Here is a tiny trained network, its code and every weight. The questions are about switching its units off for an input and a class, where a switched-off unit gives its printed mean instead of its output.

import numpy as np


def w(rows, s, z=0):
    codes = np.array(rows[::2]) - 128.0
    scale = np.full(codes.shape[1], s)
    scale[-1] = z or s
    return codes * scale


def norm(h):
    return h / np.sqrt((h * h).mean(-1, keepdims=True) + 1e-5)


def f(y):
    return y / 2 * (1 + np.tanh(0.7978845608 * (y + 0.044715 * y**3)))


def log_softmax(a):
    a = a - a.max(-1, keepdims=True)
    return a - np.log(np.exp(a).sum(-1, keepdims=True))


def net(x, mask):
    res = np.array(x, float).reshape(1, 6) / 4 @ E
    u = 0
    for l in range(2):
        y = f(norm(res) @ A[l][:, :-1].T + A[l][:, -1])
        res = res + np.where(mask[u : u + 10], y, B[l][:, -1]) @ B[l][:, :-1]
        u += 10
    return log_softmax(norm(res)[-1] @ U[:, :-1].T + U[:, -1])


A, B = {}, {}
E = w([
[138,129,237,141],'x0',
[137,130,131,116],'x1',
[88,253,129,147],'x2',
[124,126,126,137],'x3',
[112,124,120,149],'x4',
[212,141,125,205],'x5',
],0.0071)
A[0] = w([
[117,171,79,99,185],'L0N1',
[107,7,149,78,184],'L0N2',
[219,191,109,181,102],'L0N3',
[102,110,92,192,239],'L0N4',
[185,64,37,87,126],'L0N5',
[143,196,104,131,82],'L0N6',
[61,38,148,78,185],'L0N7',
[216,71,101,179,58],'L0N8',
[89,79,128,151,254],'L0N9',
[128,174,85,92,176],'L0N10',
],0.011,0.0026)
B[0] = w([
[99,130,40,182,171],'L0N1',
[223,204,146,186,254],'L0N2',
[146,139,34,155,210],'L0N3',
[177,118,114,49,172],'L0N4',
[124,82,65,2,211],'L0N5',
[62,142,157,215,158],'L0N6',
[192,208,174,89,232],'L0N7',
[62,25,162,136,195],'L0N8',
[202,163,139,36,178],'L0N9',
[128,113,38,179,164],'L0N10',
],0.0065,0.0064)
A[1] = w([
[118,238,170,88,54],'L1N1',
[30,156,50,120,159],'L1N2',
[80,136,174,80,48],'L1N3',
[160,144,97,111,117],'L1N4',
[33,159,96,130,131],'L1N5',
[181,131,176,90,207],'L1N6',
[181,7,159,110,77],'L1N7',
[133,106,77,187,139],'L1N8',
[158,184,109,210,40],'L1N9',
[55,223,199,247,3],'L1N10',
],0.011,0.0022)
B[1] = w([
[82,67,142,140,217],'L1N1',
[94,137,220,185,231],'L1N2',
[66,101,118,89,124],'L1N3',
[145,162,65,116,166],'L1N4',
[65,135,159,165,183],'L1N5',
[101,156,101,181,242],'L1N6',
[36,78,155,173,218],'L1N7',
[165,138,157,122,185],'L1N8',
[181,108,100,103,204],'L1N9',
[161,103,87,2,253],'L1N10',
],0.0086,0.0051)
U = w([
[186,167,75,63,255],'0',
[178,194,240,133,142],'1',
[5,197,126,198,102],'2',
[28,143,180,49,92],'3',
[111,14,69,122,66],'4',
[123,57,216,220,85],'5',
[151,182,54,231,105],'6',
],0.019,0.0046)

Each question gives the input, the list of numbers given to net, and the class t.
The units are the neurons (one row each of A and B). Each row of codes is followed by its name. A weight is (code - 128) times the scale printed after its matrix; where a second scale follows, it is the last column's (A, B and U).
mask holds one flag per neuron, layer by layer. A switched-off neuron (its flag False) gives its mean, the last column of its row in B, instead of its output. The means were averaged over made-up inputs and are rounded, as every weight is.
A unit's drop is (log p(t) with every unit on - log p(t) with that unit switched off) / (log p(t) with every unit on - log p(t) with every unit switched off).
The circuit of an input: a set's keep is (log p(t) with only the set's units on - log p(t) with every unit switched off) / (log p(t) with every unit on - log p(t) with every unit switched off). Starting from the 12 units with the biggest drops (on a tie, the unit counted first), units are removed one at a time, each time the one whose removal leaves the highest keep (on an exact tie, the one counted first), for as long as the keep stays at least 0.8.
circuit, biggest first: the units of the circuit, biggest drop first
unit that matters most: the unit with the biggest drop
top k neurons: the k neurons with the biggest drops, biggest first
top k neurons in layer l: the k neurons of layer l with the biggest drops, biggest first
drop when u is switched off: that unit's drop, to one decimal
input [8,7,0,-8,3,-7], class 1: unit that matters most -> L0N7
input [0,2,0,4,-4,6], class 4: top 2 neurons in layer 0 -> L0N8, L0N3
input [1,0,-5,3,-1,0], class 1: top 2 neurons -> L0N2, L0N7
input [1,0,-5,-8,-4,2], class 5: circuit, biggest first -> L0N8, L1N7
input [1,1,-4,6,7,0], class 1: top 2 neurons in layer 0 -> L0N2, L0N7
input [-8,7,-7,-2,4,0], class 0: circuit, biggest first -> L0N2, L1N1
input [0,-6,0,2,5,4], class 4: top 4 neurons in layer 0 -> L0N8, L0N4, L0N3, L0N2
input [5,-8,8,-2,5,1], class 0: top 3 neurons -> L1N10, L0N5, L1N9
input [-6,4,3,6,-5,0], class 2: top 2 neurons -> L0N2, L1N2
input [-6,8,1,-6,7,-4], class 2: top 3 neurons -> L1N2, L1N10, L0N2
input [3,-1,0,-5,8,4], class 5: top 3 neurons -> L0N2, L0N8, L1N10
input [1,4,-2,-7,-7,0], class 1: top 2 neurons in layer 1 -> L1N10, L1N9
input [5,7,5,4,0,-3], class 3: top 2 neurons -> L1N10, L0N2
input [-8,4,7,-8,0,0], class 2: circuit, biggest first -> L1N2
input [-8,-3,0,-4,-1,1], class 4: top 3 neurons -> L0N5, L0N2, L0N7
input [-3,-4,-1,1,5,-8], class 0: top 2 neurons in layer 0 -> L0N7, L0N2
input [1,0,-6,-6,-1,4], class 5: top 2 neurons -> L1N7, L1N10
input [2,2,-1,6,-1,6], class 5: top 3 neurons -> L0N8, L1N10, L0N5
input [-5,-7,-4,-7,-4,6], class 4: top 2 neurons in layer 0 -> L0N8, L0N5
input [-1,2,-7,-4,-2,-2], class 0: circuit, biggest first -> L0N2
input [2,3,-7,-8,-3,-4], class 1: top 3 neurons -> L0N2, L1N10, L0N3
input [4,-5,0,-3,4,7], class 5: top 2 neurons in layer 0 -> L0N8, L0N2
input [-7,0,2,-1,8,-7], class 2: top 2 neurons in layer 1 -> L1N2, L1N10
input [-7,1,2,8,-8,-2], class 2: top 2 neurons -> L1N2, L0N2
input [-4,-3,1,-7,3,-7], class 2: top 2 neurons in layer 1 -> L1N10, L1N2
input [5,-6,2,-7,5,0], class 3: drop when L0N3 is switched off -> 0.2
input [5,7,4,2,1,-1], class 3: top neuron -> L0N2
input [-6,-8,-2,-5,4,4], class 4: drop when L0N8 is switched off -> 0.3
